In the rows, 128 means zero.
Each row has two labels, one from each of two sets.
[124 127 203  98 122 103 123 145 149 110 153 140 102 132 122 141 132 111
 106 200]  J608 + j762
[121 135 141 105 134 107 124 106 111 167 127 126 120 184 136 116 164  96
 153 126]  j492 + j442
[ 91 115 140 128 138 109 138 128 139 157 133 129 101  86 137 108 121 146
  92 171]  j10 + j734
[104 129 144 113 126  89 126 121 104 174 138 135 100 127 122 100 147 124
 121 246]  j492 + j700
[106 123 141 112 159 163  97 121 131 234 143 143 110  96 151  80  80  96
  68 128]  J608 + j762
[128 110 158 114 143 121 113 105 155 217 124 152  92 169 164 117 111 114
  86 170]  j10 + j762
[ 84 117 213  92 126 138 120 142 137 152 149 132 135 138  86 116 127 139
 104 244]  J608 + j700
[120 124 115 130 125 116 143 136 106 133 119 118 126 153 123 127 117 147
 118 231]  j492 + j700
[115 121 164  93 138 121 132 124 153 171 159 148 110 140 147 136 137 146
  98 149]  j10 + j700
[115 136 166 118 150 154 115 129 137 187 142 122 101 114 120  88 107  86
  70 219]  j492 + j762
[138 111 175 134 148 113 113 106 129 170 140 136  80 184 145 111 126  60
 129 194]  j694 + j762
[122 106 173 116 136 123 121 120 162 182 146 150  81 139 180 118 106 107
  65 209]  j10 + j762
[112 132 164 106 132 116 114 127 119 190 129 109 127 182 105  99 118  67
 144 222]  j492 + j700
[132 112 191 112 136 139 110 117 164 174 138 140 111 182 156 127 112  77
 100 118]  J924 + j762
[ 89 122 174 124 129  79 140 138 137 110 137 133 100 117  88 134 149 133
 148 209]  j492 + j700
[112 117 138 118 133 137 130 116 160 186 124 144  99 148 157 138 122 143
  91 134]  j10 + j762
[ 88 119 161 129 122 127 120 134 132 172 121 124 113 142  98 120 134 130
 128 173]  j492 + j700
[ 94 121 136  81 131 130 135 116 139 181 136 137 117 118 160 106 121 150
  86 158]  j10 + j734
[127 109 156 114 163 124 119 112 151 175 164 146  98 149 191 116 123 117
  72 151]  j10 + j762
[ 95 125 198 126 124 142 120 133 139 204 149 166  66  15  73 112 125 134
  93 168]  J608 + j700
[106 138 111 116 131 126 116 120 131 118 105 127 121 100 171 113 133 172
  84  43]  j10 + j442
[137 110 174 109 134 102 106 105 140 165 134 145 116 168 119 123 138  71
 118 150]  J608 + j762
[149 113 142 136 150 143 119 111 112 160 149 111 104 187 127  98 119  46
 150 207]  j492 + j762
[ 84  93 174 128 137  86  96 108 165 154 128 155  73 101 137 116 157 166
  78  50]  j10 + j700
[ 98 122 161 109 134 127 150 123 144 150 141 132  96  80 161 118 119 138
  83 171]  j10 + j700
[ 99 132 199 129 120 155 124 137 151  72 136 120  98 122  85 121 120 120
 101 157]  J608 + j734

Each row has two labels, one from each of two sets.
[136 136  93  57 134 140  74 147  96 134 104 116 126 119 131 113 213 107
 153 109]  W + N
[104 101  71 112 121 144  92 155 143 117  98 117 112 137 168 119 184 120
 164 125]  W + J
[120 118 100 111 123 140  87 132 168 117  84  88 128 132 132 125 181 121
 159 112]  W + J
[136 129 129 123 146 152 100 149 113 124  95 142 124 134 200 127 160  99
 146 129]  W + N
[127 122 134 100 154 151 107 130 142 130  88 132 111 115 124 128 152 113
 163 115]  W + N
[110 124 115 155 120 145 133 125 148 157  84 128 136 146 129 137 166 100
 139 135]  Z + N
[107 115  71 122 140 145 119 147 138 131 104 123 135 131 141 133 180 107
 149 136]  W + N
[114 115 100 123 128 151  92 167 121 133  97 135 155 137 158 144 196 103
 172 127]  W + N
[120 113  95 109 127 149 120 147 144 110  62 122 133 155 151 118 131 148
 152 140]  W + J
[113 140 153 127 141 150 124 125 132 167  80 103 122 168 111 119 169  82
 114 130]  Z + N
[131 115 122 158 135 127 128 140 132 155  90 126 128 163 127 129 194  93
 122 126]  Z + N
[138 106 103 131 131 144 118 143 150  94  81 120 111 148 125 119 150 108
 155 125]  W + J
[119 124 101 161 128 171 102 145 131 166 103 107 100 178 139 112 178  72
 123 125]  Z + N
[123 131 109 147 132 116 131 121 159 137  46 124 127 173 123 125 166 121
 128 141]  Z + N
[127 131 116  97 139 159 100 138 130 146 139 143 115 123 132 126 156 107
 157 106]  W + N
[122 128  93 117 129 143 111 147 120 155  93 153 123 137 152 129 179 102
 157 140]  W + N
[109 152 165 133 131 153 124 130 153 148  44 136 132 152 153 127 155 104
 142 131]  W + N
[124 144 101 107 150 151  97 140 149 143  65 139 120 147 159 115 180 102
 163 142]  W + N
[118 141 132 108 100 174  67 146 130 139  88 148 108 128 151 130 175 107
 154 131]  W + N
[114 103  78 116 127 150 108 149 179 128  63 119 129 139 145 114 193  97
 160 108]  W + J
